Where the symbols take the nodes:
state | y f g j w m
s872 | s35 s24 s100 s360 s484 s887
s766 | s202 s370 s157 s474 s485 s737
s490 | s128 s526 s424 s126 s471 s986
s157 | s216 s328 s210 s766 s391 s188
s540 | s490 s880 s686 s986 s810 s172
s179 | s810 s172 s126 s223 s972 s353
s695 | s328 s26 s543 s100 s188 s951
s126 | s491 s846 s490 s179 s908 s198
s360 | s518 s735 s872 s502 s328 s26
s431 | s883 s972 s957 s451 s919 s314
s588 | s646 s551 s883 s49 s276 s121
s445 | s561 s588 s89 s276 s316 s72
s919 | s445 s451 s646 s72 s735 s277
s364 | s695 s89 s502 s951 s35 s24
s398 | s841 s518 s474 s142 s216 s328
s841 | s485 s737 s868 s210 s968 s142
s223 | s798 s854 s179 s686 s128 s526
s471 | s121 s126 s314 s908 s957 s798
s868 | s391 s188 s202 s841 s289 s398
s128 | s551 s686 s972 s491 s121 s126
s100 | s370 s561 s695 s872 s737 s316
s484 | s398 s360 s737 s328 s157 s695
s26 | s502 s577 s887 s561 s100 s445
s474 | s868 s35 s766 s398 s869 s484
s526 | s686 s531 s353 s846 s126 s234
s142 | s210 s543 s398 s950 s202 s370
s543 | s484 s887 s518 s695 s950 s364
s986 | s126 s234 s540 s198 s798 s854
s951 | s100 s445 s364 s316 s518 s735
s188 | s766 s100 s950 s737 s841 s518
s646 | s89 s431 s577 s919 s24 s49
s172 | s986 s914 s846 s854 s223 s464
s485 | s914 s474 s391 s869 s464 s210
s502 | s543 s965 s360 s364 s370 s561
s686 | s424 s347 s223 s540 s491 s846
s250 | s172 s485 s234 s464 s353 s968
s968 | s464 s210 s289 s988 s880 s202
s234 | s846 s391 s880 s250 s198 s289
s957 | s708 s908 s277 s431 s646 s551
s318 | s880 s202 s531 s914 s172 s485
s328 | s142 s502 s484 s370 s766 s100
s491 | s314 s540 s128 s810 s722 s179
s965 | s887 s708 s735 s89 s364 s646
s577 | s965 s957 s220 s646 s561 s588
s846 | s540 s318 s526 s172 s179 s250
s89 | s26 s883 s965 s445 s951 s919
s277 | s72 s471 s49 s957 s577 s38
s737 | s474 s872 s188 s484 s210 s543
s370 | s950 s364 s328 s35 s474 s872
s914 | s234 s868 s318 s289 s854 s869
s314 | s451 s490 s551 s471 s277 s810
s210 | s869 s484 s841 s157 s988 s950
s424 | s972 s353 s798 s490 s314 s540
s289 | s250 s841 s914 s968 s347 s216
s464 | s854 s869 s250 s531 s526 s988
s880 | s526 s988 s347 s234 s986 s914
s869 | s289 s398 s485 s216 s531 s157
s887 | s360 s220 s316 s26 s695 s89
s908 | s722 s179 s471 s972 s431 s424
s353 | s223 s464 s198 s526 s490 s880
s347 | s353 s968 s854 s880 s540 s318
s216 | s968 s142 s869 s202 s318 s766
s316 | s872 s276 s951 s887 s543 s965
s798 | s908 s198 s810 s424 s551 s686
s72 | s276 s121 s919 s708 s965 s957
s708 | s220 s722 s72 s883 s89 s431
s38 | s957 s798 s722 s551 s588 s128
s202 | s988 s950 s216 s868 s914 s474
s24 | s951 s919 s561 s735 s360 s220
s735 | s316 s72 s24 s965 s502 s577
s988 | s531 s157 s968 s391 s234 s868
s883 | s577 s38 s708 s588 s445 s451
s950 | s157 s695 s142 s188 s868 s35
s518 | s737 s316 s35 s543 s142 s502
s49 | s919 s314 s588 s277 s220 s722
s854 | s198 s289 s172 s347 s686 s531
s276 | s24 s49 s445 s220 s887 s708
s551 | s431 s424 s38 s314 s49 s491
s220 | s735 s277 s276 s577 s26 s883
s198 | s179 s250 s986 s353 s424 s347
s391 | s318 s766 s988 s485 s250 s841
s121 | s49 s491 s451 s722 s708 s908
s810 | s471 s986 s491 s798 s38 s223
s722 | s277 s810 s121 s38 s883 s972
s972 | s38 s223 s908 s128 s451 s490
s451 | s588 s128 s431 s121 s72 s471
s561 | s364 s646 s26 s24 s872 s276
s35 | s188 s951 s370 s518 s398 s360
s531 | s347 s216 s464 s318 s846 s391

The rows follow the links: the fewer symbols apart two nodes are, the more alike their rows tend to be.

Each row is also shifted at random along 3 hidden directions that mean nothing.

Some nodes, each with a row of numbers:
s880: [1485 -451  875  224 -419  333   -3  109  394 -102 -273  915  219  292  232  519  -10  178 -749  147 -109 -212  667 -102 -624 -380   86 -179  -36  182  141  463   40  215  228 -193  622  318 -174 -128  -10  206  216  282  183   88 -296  276 -222  648   51 -312 -303  318 -415  -93 -562  117  284 -140  256  -50]
s531: [-466 -192  552  -19 -295  363  -58  420  155 -408 -353  715   69 -150  204  102   58   77 -348  282 -151  -33  177  184 -263 -146  -41 -462  -88  270 -126  535   71   38   52 -576  137    2  226  -52  318 -131  138  302   88 -375 -247  194 -118  237   19 -119 -110  244 -261  -47 -505 -133   79  317  337  -96]
s391: [-642  -65 -185  115 -270  402  265  237  150 -579 -149  425 -404    8  -59   -3   46  384 -296  638  229 -383  625 -416  -43   87  -39 -102 -149  -68   71  530  264  274 -201 -275 -185  137   31 -243  211  -40  147  454  -52 -480  282   48 -117 -111  -52   20 -124  -47   98 -363 -216 -305  209  101  345 -526]
s210: [ 413 -464 -181 -109   58  100 -190  147  151 -586 -289  126 -267 -131  192   -5 -142  151 -195  337 -282  157   51 -164   94  146  -10  -37 -279   37 -196  216  477 -119  567 -188 -392  -36  570 -459  155  107  197   87  228 -177   70  -54 -311 -175  445  129   47  211 -205 -309   21 -238  344  804   71   83]
s491: [ 438 -159 -139 -236 -222 -445 -119 -254  147   43  -85  175  150  419 -382 -391  196   32   15 -495  294 -596  265 -145   49   57  139  201 -115 -662  -17 -239  -62  118 -238  287  -44 -225 -811  139 -380   37   23  -40 -374  375  252  152  -51  317 -383 -225 -133  275  299   50 -185  495 -119 -438   44  -16]
s223: [-1384   -93   440  -513  -290  -289  -370   -61   276  -129   -97   340   462   -15   -17  -575   304  -267   -98  -593   131  -205  -294   436    77   -35    14  -192   218  -131  -299   -47   -68  -134   -87  -155   149  -536  -467   229  -142   -78   -34   -35  -407   311  -328   159   249   354  -457  -326    98   421  -149    82  -308   307  -205   187    81   235]
s646: [ 473  361  -53  212  358   66   36  274 -459  358  103 -389   77 -232   97  457 -392 -352  610  151 -424  777 -503  349 -141  100 -137 -127 -121  313  -89  -42 -471   58 -489   21   96  336  230  485  373 -481 -290 -360  415 -233   37  -50   73 -112  374  360 -115 -197  279  519  195  -91 -194 -503  154  -98]
s887: [1383  405   88  398  243  156  440 -209 -140  533  237 -591   68  -46  -51  105  375  239   67  273  310 -250  142 -155 -130 -306  -92  -63  369  433  368 -147 -454  -70 -130   92  226   59   83   59 -163  163 -104  261 -380 -145 -383 -268  233 -204 -485 -141  205 -568 -160  -12  322   15 -234 -519 -423  -11]
s737: [ 431  165 -354  156   48   40  376 -410  164 -253    7 -602 -518  109 -218 -164  268  332   31  317  319 -545  390 -573  -85 -181  180  267  165 -243  174 -100  278 -208  152  332 -475   30  156 -592  -37  313    8  326 -137 -189   84 -273 -140 -453    2 -195  280  -62 -106 -525  165 -170  230  339 -305  195]
s695: [1043  -41  174  205  327  -70  -58 -341   75  209  -60 -556   63   78  261  156  221   43  -97  -78 -105  -91  -40 -158 -240 -372   53  139  396  360   -9 -317   11 -450  792  138  -87  -19  538 -341 -181  451  121   32 -103   66 -385 -280 -164 -111   15 -213  377   79 -539 -142  153  -22  223  397 -583  543]
s972: [-418  196 -275  148 -158 -484  -94 -207   85  -96  -39 -136    3  440 -367  353  -79 -145  326 -553  -72 -245  427 -238 -466   29  202  406 -148 -754  -73 -117 -309   64 -495  451 -136  280 -759   97  -79 -144  -42 -262  127  250  515   73 -208   78   36  -93 -300  552  460  158 -262  461  162 -297  147   11]
s868: [ -64 -489 -243 -118  -73  225  -48  140   83 -484 -149  319 -331  -88   88 -267 -135  261 -339  371   58  -81  133 -307  396  211  -74  -29 -302  -75   24  233  740  144  543 -169 -296 -114  492 -328  -25  215  298  233    2  -31  185   33 -238  -90  272  103   16   40 -148 -301  154 -324  215  645  148 -241]
s142: [-1136   135  -483   -75   104   -74   235  -172    69  -590  -108  -457  -447  -237  -145  -470   287   201   242   313   134  -387    36  -314   104   122    59    19    78   -90   -27   -12   317  -375    -6   -16  -867  -278   342  -535   114    89    65   348  -241  -443    62  -238     4  -614   -63  -109   358    96   -50  -402   118  -287   124   672  -216   122]
s986: [ 288  223  636 -121 -437  -79  -57  -73  289 -202 -116  526  217   73   61  113  238 -184  -27 -207  -44 -301   93  418 -536 -411  244 -177  337 -120 -201  156 -324 -175 -540 -139  275  -36 -674  -59  237 -171 -236   61   95  -51 -390  216  120  279 -289 -550  -95  517 -157  -57 -551  271  108 -185  220  356]
s543: [ 585 -122   43   -7  298 -112  -16 -315   12  167  -85 -538   95   52   44 -326  405  233 -198 -125  122 -291   48 -251   61 -109  -78   70  291  378  167 -300  164 -394  843   55 -219 -305  490 -334 -376  547  228  205 -598  134 -401 -284  -30 -106 -310 -208  526 -136 -532 -220  237   49    5  551 -654  398]
s353: [ 155  188  519 -193 -527   55  193   38  297 -231 -153  583  214  163 -181 -279  610  111 -266 -128  402 -829  496  108 -368 -305  184 -288  262  -91   80  326 -243   45 -564 -192  123 -316 -793  -98  -38  -87  -52  388 -644 -243 -417  113  215  326 -809 -564   56  252 -203 -136 -502  348 -172 -307  136  -87]
s588: [ 401   73 -419  298  190  -81   10  164 -361  360  144 -210 -113  166 -201  413 -477   27  256   32 -161  355  163 -271  -10  228  -70   58 -436 -223  114  -53 -199  287 -289  223  152  377 -159  524  -93 -241  -14 -290  240   36  614  -20 -119   65  202  500 -347 -205  521  427  151  106  -93 -653  111 -572]
s347: [ 127 -355  594 -287 -401  338  -36  135  346   14   -2  973  189  -48  180 -215  -37   96 -621  127  350 -104   82  339  381 -168   70 -152    7  -28  152  300  302  382   54 -341  559   16 -255   59 -218   92  -13   24   40  274 -199  355  186  479 -121 -186 -179 -185 -228 -178 -137 -124  -84 -132  256 -306]
s735: [-659   71   80  632  325  252   41  -57 -357  833  200 -374  187  131  292  621 -272   81 -137   37  -10  464   95 -320 -156 -109 -177  114   33  393  503 -188 -123  274  367  188  489  602  347  157 -299  352   92 -113  142   96    3 -123  -84  -12  104  251 -111 -555 -217  284  396  -30  -14 -409 -404 -159]
s250: [ 479 -432  741 -103 -320  377  -83  244  279 -181 -269  803  197 -104  310  138  -42   29 -547  212  -81  -19  132  124 -214 -176  -35 -389  -16  324  -95  461  166  155  249 -434  399   41   74  -40  164   93  160  232   77   20 -332  239 -124  478  -43 -129 -138  271 -366 -128 -473 -106  120  196  284  -94]
s121: [-343 -134 -312 -158  274 -369 -439  285 -281   80 -309 -246  386   98 -144 -242  128  -84  318 -591 -337  161 -107  -95  109  447 -270 -141 -465    0 -295 -156 -205  -54  190  -57 -292 -422  -26  535 -140 -122  288 -121 -514  138  376 -104 -207  246 -234  327  -73  325  174  501 -232  453 -290   53   22 -216]
s49: [-120   -2 -446  356  191 -114 -118  172 -447  319    4 -159   25  340 -183  396 -255  152  247 -193 -182  247  305 -425   17  349 -171  158 -500 -215  125  -16 -119  408  -49  164   74  329  -64  443 -135  -83  239 -224  -99   33  614  -96 -350   89   73  498 -309 -219  384  484   15  250 -110 -538  104 -606]
s276: [-881  191   51  181  440  131  -99  286 -486  647   41 -448  308 -201  226  174  -68 -125  279  -76 -225  627 -475  302   90  108 -370 -241  -70  614   27 -110 -271   51  160 -212  149   -9  552  498   28 -157  105 -139 -133 -126  -19 -143    7    3  -77  476  178 -351  -64  534  308  -73 -384 -137 -155 -161]
s474: [-512  -72 -416 -172   74   16  -12   10  215 -613 -133 -257 -391 -278   11 -408   89   61   83  267  -56 -123 -140  -37   99  164   13  -36   -4  -37 -194   25  323 -295  255 -149 -744 -304  462 -475  215   63  122  165  -31 -369  -16 -199  -84 -442  245  -21  273  233 -149 -449   19 -322  146  836    4  236]
s179: [  99 -166  561 -329 -241 -358 -346  -58  308  -45 -249  384  477  211   10 -202  313 -171 -199 -641  -81 -308   15  282 -236 -198  148 -122   87  -95 -292 -110 -183 -176  187   -2  129 -367 -412   90 -135   81   67  -64 -267  438 -248  188    0  462 -385 -419   35  656 -189   98 -495  489    1  143   28  348]
s914: [-319   -3  410   19 -328  399  200  384  158 -521 -322  543  -94 -258   49  -54  180  151 -187  502  -36 -199  222  144 -250  -68  -13 -489  -96  251 -124  562  110    5 -208 -549  -82 -152  188 -102  439 -279   58  427    3 -621 -170   57  -65   90 -123 -203  -29  206 -257 -155 -514 -220   49  217  361 -214]
s708: [-271  372 -397  637  249   25  141  140 -440  328  160 -317 -120  216  -90  822 -516  -65  413   93 -259  503  227 -267 -418  116   21  114 -258  -96  146   61 -452  248 -456  271   10  641  -87  364  170 -249  -41 -214  458 -196  559  -29 -239 -133  325  434 -437 -189  533  466   81  119   -7 -624  152 -384]
s360: [ 233  312  110  -80  266  -50  142 -298  -92  320  286 -641   83 -403  165 -119  161 -250  266   70  -59  263 -687  378  128 -142   43  107  526  406   22 -349 -145 -428   37  -23  -87  -91  406 -198   40   -5 -287  -69   90  -70 -589 -234  361 -427   35  -96  414 -270 -284 -106  429 -218  -87  175 -454  565]
s451: [ 189 -192 -274   -6  233 -420 -493  195 -284  176  -91  -76  256  167  -31  239 -309 -348  263 -489 -523  511 -186  -17   82  288 -176   50 -506  -98 -260 -185 -139   58  218  108  -42  124   11  483  -73  -62  161 -450  245  363  499   88 -312  266  350  428 -249  222  311  505  -47  389  -69  -46  160 -129]
s722: [ 871  -97 -159  -44  222 -496 -443  184 -202  -52 -454 -228  308  303 -170  142  122 -173  371 -553 -525  -24  116  -50 -394  117  -93 -102 -547  -82 -433 -102 -358 -243  181   78 -375 -233  -64  443   80 -205  293  -64 -242  -29  310 -101 -329  336 -131  182 -101  547   96  520 -522  630  -94   62   90  -38]
s485: [-1012  -129  -279   153  -290   396   285   103   124  -532    73   416  -511   -82   -27    31  -198   403  -243   623   240   -62   434  -391   140   179    84    32  -188  -213   157   464   497   354   -97  -144  -184   268   111  -348   143    33    50   259   286  -272   361    71  -213  -206   386    53  -227  -135   132  -400    10  -495   266    88   357  -457]
s289: [ 423    8  300  -74 -317  370  235  371  163 -617 -317  494 -198 -193   27  -40  247  220 -183  527  -25 -426  454   34 -417   25  -92 -435  -69  156  -85  649   24  -16 -391 -512 -192  -94   98 -156  435 -147   50  485 -141 -719 -121   76  -94  -15 -208 -177  -79  195 -167 -237 -575 -243   63   89  435 -233]
s24: [-622  133    9  641  301  316  223 -164 -324  785  240 -387  133  177  118  478 -135  196 -115  101  100  236  143 -363  -69  -59  -94  206  107  463  467 -212 -131  296  263  188  456  509  292  163 -343  331  154 -169   10   94  -58 -145  -39  -93  -52  190  -31 -675 -173  217  386 -155  -72 -363 -452 -145]
s540: [-714  188  520 -470 -277  -99 -146  -76  338 -142   74  489  266 -221  125 -196   26 -459   25 -288   30   94 -499  754  110 -125  185  -81  444 -233 -259   -8 -181 -158 -544  -59  258 -221 -656  113  102 -259 -411 -286  349  317 -400  233  420  203  -24 -305  -54  286   67  -42 -193   75  -28  -98  168  473]

Start here and follow the symbols in turn, left to right. Where do you end up?
Answers are names.
[ 229   10 -308  488   93   16  321 -517  197  -43   39 -575 -387  405 -168  289   -9  357 -260  180  141 -378  576 -780 -297 -246  253  481  143 -198  361 -123  292 -128  461  463 -219  344  179 -784 -263  505  165   71   41   29  102 -272 -305 -431  132 -177  146  -41 -247 -405  175  -60  448  378 -434  259]
w f f => s364
[-416  192 -505  178   47   11  372 -308  171 -462   -2 -532 -588   46 -285 -247  276  330   80  230  312 -594  391 -535  -62  -15  142  187  151 -282  142  -18  227 -318   18  147 -699 -115  181 -627  -34  147   14  348 -252 -373   28 -294  -84 -588 -114 -271  295  -23  -18 -469  175 -237  227  403 -187  115]
y w w => s464
[-240   43  624 -376 -326 -254 -247  -21  352  -95  -29  450  397  -15  110 -216  242 -385   17 -469 -127  -78 -252  579 -179 -187  187 -150  267 -119 -373  -52 -166 -267 -330  -43  210 -282 -535   47   45 -195 -167  -79   27  309 -337  205  231  266 -188 -402   67  550 -122   -9 -345  263  -60    0  189  428]
j m f => s914
[-416  -77 -227  169  233   -4  130 -447  190  200  101 -454 -171  247   -4   19   25  217 -246  -75  197 -181  216 -639  129 -133  116  444  232    6  329 -324  391  -95  651  285 -120  179  395 -573 -459  550  187   12  -99  202  -66 -236 -235 -218   20 -120  292 -236 -229 -356  421  -87  265  469 -525  267]
j j => s543
[-597  226  -53  462  242  263  258 -257 -200  817  446 -417   66   31   49  234 -210  163  -88  145  261  300   -9 -221  168  -82 -102  219  239  313  503 -255 -116  285   96  199  433  396  221   92 -341  287  -33 -137  -99   35  -93  -96  123 -168 -131   58   53 -711  -63  160  609 -198 -204 -439 -436 -199]
g f y => s965
[ 645 -160  -35   35  222  -38  -64 -376  154  233  172 -444  -93  -81  108 -169   45  -22 -271  -44   80   -2 -233 -126  295 -100   23  287  296  115  252 -306  337 -171  686  215  -94  -72  437 -457 -326  441   63  -28   18  350 -206 -187   -8 -203  121  -87  314 -207 -332 -272  469 -192  183  413 -496  360]
m m f => s646
[-1205   104  -549   229    64    85   259  -540   152  -155   270  -534  -605    24  -120    62  -248    40   -10   222   256    67    85  -457   292     1   285   590   317  -353   383  -245   485   -44   130   447  -323   382   148  -748  -227   377  -109  -194   316   124   184   -91    -8  -657   383   -56   152  -257   138  -438   574  -373   355   264  -219   215]
j w => s766
[-818 -253  448 -241 -441  357   43   53  257   37  124  947   49   17  188 -141 -213   22 -624  144  366  -13   71  198  367  -93   70  -21  117 -162  214  198  283  464 -207 -166  600  147 -434  -26 -215   69 -140 -143  181  321 -149  352  214  374  -65 -199 -239 -151  -27 -227   11 -186   -3 -253  250 -167]
j y => s353
[-307 -361  636 -305 -232  417 -120  392  192 -233 -111  819  190 -365  412 -109 -120  -82 -421  267 -115  198 -253  443  156   12 -131 -407   -5  349 -131  408  324   71   90 -631  326 -196   87   13  267 -139   49   62  201  -11 -303  326  128  269   30  -24  -65   67 -247 -110 -199 -296    3  247  378  -15]
j j => s318
[  83  170  458 -430 -409  -80  155  -21  272 -184  101  619  264 -119 -149 -375  324 -120 -129  -85  310 -393  -73  606  -15 -235  207 -241  358 -166 -145   94 -176  -71 -711 -164  292 -287 -682   30   61 -238 -370  100 -128   89 -399  170  405  215 -461 -535   30  159   31 -157 -356  120  -96 -267  254  160]
m g => s854
[-416  257   94   50  335   11   40 -257  -71  343  114 -669   89 -223  186 -202  326  -56  157 -154   43   30 -478   79   39 -158  -76   72  424  491   88 -340  -61 -422  433  -25 -226 -263  478 -160  -76  247  -90   80 -263 -122 -484 -320  179 -343 -180 -160  503 -268 -417 -105  359 -132 -171  386 -551  582]
m w => s695
[ 906 -213 -474 -239  279 -251 -175  311 -342  336   40  -57  191   94 -244 -307  -47  122  250 -203  -31   97   13 -177  415  490 -365  -50 -394  -37  -61  -59  -28  243  -42  -20   20 -274  -62  625 -219 -129  190  -53 -422  129  429  -47  -67  271 -264  432 -143 -223  392  475  159  350 -385 -501   53 -580]
g g => s588
[ 436  178  121  160  460   87   42  396 -508  441 -154 -486  442 -111    3   18  371   96  293  -54 -162  -91  -84   -9 -258   10 -383 -535 -121  772   -9   19 -484 -149   64 -347  -57 -321  488  646  133 -127  183  264 -683 -468 -180 -294  -32   66 -523  270  222 -195 -172  503 -128  196 -593 -282 -224 -276]
f g => s49
[-179 -272  105 -273 -226 -431 -432 -237  228   80   35  418  267  299  -46  -64 -269 -301 -176 -632  -42  127 -161  161  222   16  154  323  -82 -517  -20 -263   72  120   49  272  356  112 -640   52 -328   89  -71 -511  290  806  121  304  -13  403  198  -68 -187  375  198   80  -49  341  131 -129  107  249]
m f f => s988
